Below is a small trained network, with its code and all its weights. Each question gives an input and a class and asks what happens when units are switched off, that is, made to give their printed mean instead of their output.

import numpy as np


def w(rows, s, z=0):
    codes = np.array(rows[::2]) - 128.0
    scale = np.full(codes.shape[1], s)
    scale[-1] = z or s
    return codes * scale


def norm(h):
    return h / np.sqrt((h * h).mean(-1, keepdims=True) + 1e-5)


def f(y):
    return y / 2 * (1 + np.tanh(0.7978845608 * (y + 0.044715 * y**3)))


def log_softmax(a):
    a = a - a.max(-1, keepdims=True)
    return a - np.log(np.exp(a).sum(-1, keepdims=True))


def net(x, mask):
    res = np.array(x, float).reshape(1, 4) / 4 @ E
    u = 0
    for l in range(4):
        y = f(norm(res) @ A[l][:, :-1].T + A[l][:, -1])
        res = res + np.where(mask[u : u + 4], y, B[l][:, -1]) @ B[l][:, :-1]
        u += 4
    return log_softmax(norm(res)[-1] @ U[:, :-1].T + U[:, -1])


A, B = {}, {}
E = w([
[106,36,89,206,53,202,189,166,145],'x0',
[166,60,123,4,81,101,173,96,82],'x1',
[74,191,193,191,89,136,105,64,63],'x2',
[106,158,254,52,171,126,250,65,228],'x3',
],0.0061)
A[0] = w([
[132,89,172,253,97,166,101,128,129,66],'0.n0',
[94,220,95,164,43,140,153,55,19,5],'0.n1',
[55,168,116,187,83,105,173,105,68,43],'0.n2',
[123,159,189,123,104,104,93,177,162,125],'0.n3',
],0.006,0.0015)
B[0] = w([
[150,128,165,65,157,75,106,83,45,252],'0.n0',
[86,77,171,177,53,128,35,98,78,233],'0.n1',
[112,225,35,212,126,235,168,88,62,179],'0.n2',
[2,50,116,158,59,169,44,228,135,153],'0.n3',
],0.0072,0.0025)
A[1] = w([
[169,160,38,160,111,176,119,76,204,125],'1.n0',
[137,117,123,150,123,166,207,129,157,232],'1.n1',
[105,207,77,253,241,94,131,106,177,14],'1.n2',
[224,52,76,220,92,134,120,205,105,1],'1.n3',
],0.0063,0.00098)
B[1] = w([
[59,220,128,52,91,113,183,23,98,128],'1.n0',
[106,107,119,242,125,54,132,121,90,173],'1.n1',
[70,26,179,14,69,170,60,195,141,216],'1.n2',
[109,101,2,46,214,102,69,149,89,252],'1.n3',
],0.009,0.0038)
A[2] = w([
[249,125,153,101,150,86,99,119,154,74],'2.n0',
[151,114,164,83,76,74,68,114,92,254],'2.n1',
[130,110,127,179,152,114,255,120,148,208],'2.n2',
[91,175,166,104,97,117,94,99,171,68],'2.n3',
],0.0088,0.0016)
B[2] = w([
[177,110,182,99,142,196,186,121,68,189],'2.n0',
[140,164,148,158,156,148,206,124,152,254],'2.n1',
[71,100,148,149,84,7,153,102,105,195],'2.n2',
[171,123,91,138,114,142,123,115,193,176],'2.n3',
],0.012,0.0056)
A[3] = w([
[97,99,190,93,93,115,108,189,183,221],'3.n0',
[165,151,97,117,104,112,126,68,186,65],'3.n1',
[106,126,107,88,31,2,129,152,139,249],'3.n2',
[63,117,194,132,121,115,152,49,158,217],'3.n3',
],0.0088,0.0012)
B[3] = w([
[91,70,145,211,135,229,140,151,185,212],'3.n0',
[224,255,45,202,27,86,130,214,116,123],'3.n1',
[80,103,219,143,148,37,170,149,176,209],'3.n2',
[135,103,52,117,104,94,102,165,118,255],'3.n3',
],0.0085,0.0053)
U = w([
[213,147,174,58,183,171,203,98,91,93],'0',
[135,63,25,63,192,106,68,149,109,177],'1',
[92,140,132,196,88,187,66,72,31,147],'2',
[187,223,127,156,99,116,146,94,179,4],'3',
[91,86,172,142,136,231,70,173,255,119],'4',
[85,44,166,153,93,45,173,116,164,200],'5',
],0.012,0.0027)

Each question gives the input, the list of numbers given to net, and the class t.
The units are the neurons (one row each of A and B). Each row of codes is followed by its name. A weight is (code - 128) times the scale printed after its matrix; where a second scale follows, it is the last column's (A, B and U).
mask holds one flag per neuron, layer by layer. A switched-off neuron (its flag False) gives its mean, the last column of its row in B, instead of its output. The means were averaged over made-up inputs and are rounded, as every weight is.
A unit's drop is (log p(t) with every unit on - log p(t) with that unit switched off) / (log p(t) with every unit on - log p(t) with every unit switched off).
The circuit of an input: a set's keep is (log p(t) with only the set's units on - log p(t) with every unit switched off) / (log p(t) with every unit on - log p(t) with every unit switched off). Starting from the 12 units with the biggest drops (on a tie, the unit counted first), units are removed one at a time, each time the one whose removal leaves the highest keep (on an exact tie, the one counted first), for as long as the keep stays at least 0.8.
units of the circuit, in order: the units of the circuit, biggest drop first
unit that matters most: the unit with the biggest drop
top k neurons: the k neurons with the biggest drops, biggest first
k most important neurons of layer l: the k neurons of layer l with the biggest drops, biggest first
drop of u: that unit's drop, to one decimal
input [-2,-1,8,4], class 2: unit that matters most	0.n2
input [8,-3,2,-1], class 2: units of the circuit, in order	(0.n2; 0.n0)
input [-7,4,5,4], class 3: top 2 neurons	(2.n3; 3.n1)
input [-8,-3,-7,2], class 0: top 3 neurons	(2.n0; 0.n2; 2.n2)
input [-7,5,2,-8], class 0: units of the circuit, in order	(2.n1; 3.n3)
input [0,8,7,2], class 3: 3 most important neurons of layer 2	(2.n1; 2.n0; 2.n2)
input [-4,-1,-1,2], class 4: 3 most important neurons of layer 0	(0.n0; 0.n3; 0.n1)
input [-8,-2,-2,-2], class 0: top 3 neurons	(0.n2; 2.n1; 2.n0)
input [-2,2,-1,2], class 0: top 2 neurons	(2.n0; 0.n2)
input [-8,-5,0,-7], class 4: 2 most important neurons of layer 1	(1.n2; 1.n3)
input [-2,1,4,1], class 2: 2 most important neurons of layer 0	(0.n1; 0.n2)
input [-1,2,-2,1], class 0: top 3 neurons	(2.n0; 0.n2; 1.n0)
input [-8,7,5,-5], class 0: 2 most important neurons of layer 2	(2.n1; 2.n2)
input [4,-3,0,-2], class 1: most important neuron of layer 1	(1.n3)
input [-2,-4,-2,6], class 4: top 2 neurons	(1.n2; 3.n0)
input [2,3,-8,1], class 5: 2 most important neurons of layer 1	(1.n1; 1.n2)
input [2,0,5,3], class 2: top 2 neurons	(0.n2; 0.n1)
input [-6,8,-4,-6], class 0: drop of 3.n2	0.0
input [-5,5,5,0], class 3: 2 most important neurons of layer 0	(0.n1; 0.n0)
input [-4,-3,-5,5], class 4: drop of 0.n0	0.1
input [-4,-8,6,-1], class 4: drop of 0.n2	-0.1
input [6,2,1,-5], class 1: drop of 1.n3	1.2
input [-8,1,6,3], class 3: unit that matters most	2.n3
